W =
 1.884  -0.257  -0.802  -1.672  -0.260   0.411   0.336
 0.125   0.706  -0.802  -1.206  -0.814   1.641   0.855
-0.823   0.487  -0.802   0.949  -0.814  -0.572  -0.857
-1.702   0.794  -0.802   0.250   1.188   0.227  -0.234
 1.816  -0.345  -0.802  -1.148   0.592   0.903   0.752
-0.417   0.575  -0.802  -0.099   0.464  -2.170  -1.065
 1.207  -1.002  -0.802   0.017   0.677  -0.572  -1.272
 0.937  -0.520  -0.802  -0.973  -0.771   1.518   0.129
 0.598   0.137  -0.802   0.716  -0.260  -0.818  -1.480
 1.951  -0.345  -0.802  -0.856   0.847  -0.203   0.285
 1.613  -1.177  -0.802  -0.158   0.677   0.227  -0.701
 1.410  -1.090  -0.802  -0.274  -0.345   0.166  -0.961
 0.328  -1.177  -0.802   1.065  -0.090   0.350  -1.635
 0.125  -1.046  -0.802   1.123   0.166  -0.388  -1.532
-0.349  -0.433  -0.802   1.123   1.145  -1.248  -0.027
Counting starts at 1.
The top-right entry?
A: 0.336
The entry at row 2, column 1?
A: 0.125
The entry in the bottom-left corner?
A: -0.349
The entry directly above -0.701 -> 0.285
The entry at row 3, column 1: -0.823
The bottom-right entry: -0.027
The entry in row 1 and column 3?
A: -0.802
The entry at row 1, column 1?
A: 1.884
The entry directly below -1.148?
A: -0.099
The entry at row 1, column 2?
A: -0.257
The entry directly above 0.137?
A: -0.520
The entry directly above 0.328 -> 1.410
The entry just right of 0.575 is -0.802
The entry just right of -1.672?
A: -0.260
The minimum: -2.170
The entry directly below 0.752?
A: -1.065
The entry directly above -1.480?
A: 0.129
The top entry of the column that holds the smallest entry is 0.411
The entry directly below the centre entry?
A: 0.716
The bottom entry of the column that holds the smallest entry: -1.248
The entry directly below 0.716?
A: -0.856
The entry directly above -0.203?
A: -0.818
The entry just right of -0.818?
A: -1.480
The entry directly below -2.170?
A: -0.572
The entry in row 3 and column 2 -> 0.487
The entry directly above the centre entry?
A: 0.017
The entry directly above the smallest entry -> 0.903
The entry directly above -1.002?
A: 0.575
The entry just right of 1.207?
A: -1.002
The entry just left of 0.855: 1.641

(142.04, -98.42, -117.28, -23.49, 117.38)
Report the entry just right of -23.49.
117.38
The entry just left of the centre entry: -98.42

[[ 10  16   4  16  34 -14  -4  -4  -3  -1   8   1]
 [ -3   5   0  16  -7  -3   9  -7 -11 -18 -13   3]
 [-13 -17  -8  -3   7 -17  -1   1   7   7   6  16]
 [  1   8  -2  -4 -14 -19   6   4  32  -3   8 -34]
 [  0  -8  18  -4   2 -13  12   6  13 -18 -13   6]
 [  6   8  -7  -3  -1  14  25 -23   8  -7  19  12]
 [ -6   9 -16   6  11   2  16 -12 -19  -2   5  -6]
 [  9   4   7  -1  -3  -9   6  17  -8  -5   2  -3]
 [  9  -8  -7  23  -5   6   5  -9 -12  18   4   7]
 [-28  -6 -12  10 -10  -8   2  -4  -9   9  -5   1]
 [-18   6  12 -16  -5   4   0   2  -3  -9  14  -5]
 [  5  -9  -6   1 -10  -9  -3   3  -6  -7  23  17]
 [-17  -4   8   4  -2  -8  21   1  16  -5  -3   6]
 [ -5   4   2  13 -13   2  -8   5  -2   3 -17  -9]]
Indices start at 1.
Give the maximum.
Answer: 34
The bottom-left entry -> -5
Give the entry in row 1 and column 1.
Answer: 10
Give the bottom-right entry.
Answer: -9
The entry in row 3 and column 1: -13
The entry just left of the largest entry is 16
The entry in the top-right corner -> 1
The entry directly below the smallest entry: 6
Give the entry in row 2 and column 1.
Answer: -3
The entry in row 2 and column 2 -> 5
The bottom entry of the column that holds the largest entry is -13
Give the entry directly above the smallest entry.
Answer: 16
Give the entry in row 1 and column 2.
Answer: 16
The entry in row 2 and column 3 is 0
Give the entry just right of the largest entry.
Answer: -14
Give the smallest entry.
Answer: -34
The entry in row 3 and column 2 is -17
The entry just left of the smallest entry -> 8
The entry just left of 19: -7
The entry in row 1 and column 3: 4

[[  7 -31 -34 -13 -31   6 -31   6 -36  -3 -29]
 [ -2  -3  -3  -8  -4  -1  -3  -2  -2   4  -5]
 [-39  34  32  38   3 -39  34 -40  29 -43  33]
 [ -9  -3   2 -22  -7  -8  -2  -6   4  15  -5]
 [-23  10   9  14  -8 -23  10 -23   7 -24  10]
 [ -3 -21 -23  -6 -26  -3 -21  -4 -25 -11 -20]
 [ -3 -13 -15  -4 -19  -4 -13  -4 -16  -8 -13]]
Counting starts at 1.
The entry at row 1, column 2: -31
Find the entry in row 1 and column 1.
Answer: 7
The entry directly above the centre entry: -39
The entry at row 3, column 1 is -39
Find the entry just left of the smallest entry.
Answer: 29
Find the entry in row 1 and column 3.
Answer: -34
Find the top entry of the column that holds the largest entry.
Answer: -13
The entry just right of the largest entry: 3
The entry directly below -24 is -11
The entry in row 2 and column 3 -> -3
Find the entry in row 3 and column 2.
Answer: 34
The entry just left of the centre entry is -7
The entry in the bottom-left corner: -3
The entry directly below -25: -16
The entry just right of the smallest entry is 33
Find the entry directly below 32.
Answer: 2
The top entry of the column that holds the smallest entry is -3
Find the maximum.
Answer: 38
The entry just left of -24 is 7
Find the entry in the top-right corner.
Answer: -29
Find the entry at row 2, column 1.
Answer: -2
Find the smallest entry.
Answer: -43
Find the bottom-right entry.
Answer: -13
Find the entry directly below 29.
Answer: 4
Find the entry at the centre.
Answer: -8
Find the entry directly below -36.
Answer: -2
Find the entry directly below 15.
Answer: -24
The entry in row 3 and column 3 -> 32
The entry directly above the smallest entry is 4

Read these off the grid that follows. Counting starts at 1.
1) Report the entry at row 3, column 1.
2) Report the bottom-left entry.
3) Report the entry directly above the smallest entry.
4) Report the entry at row 2, column 1.
5) Report the entry in the top-left corner.
6) Report the entry at row 1, column 2.
7) Report the minimum.
8) Report the entry at row 2, column 3.
[[-13 -18 -16   3 -13 -31   8  -1  13]
 [-21 -29 -14   0 -12 -36   5  14  17]
 [-30 -17 -15   1 -19 -34   8   5   9]
 [-22 -26 -11   2 -23 -35   9  10  18]
 [ -9 -20 -16   3 -12 -32   7   6  12]
 [-13 -27 -15  -6 -18 -35   3   9  23]
 [-25 -25 -13   3 -27 -35   7   6  21]
 [  0  -3  -7  -1  -2   4   1   1   0]
 [-12 -28 -14   2 -21 -37   4  12  22]
 [-17 -18 -15   4  -9 -33   9   5  13]]
1) -30
2) -17
3) 4
4) -21
5) -13
6) -18
7) -37
8) -14
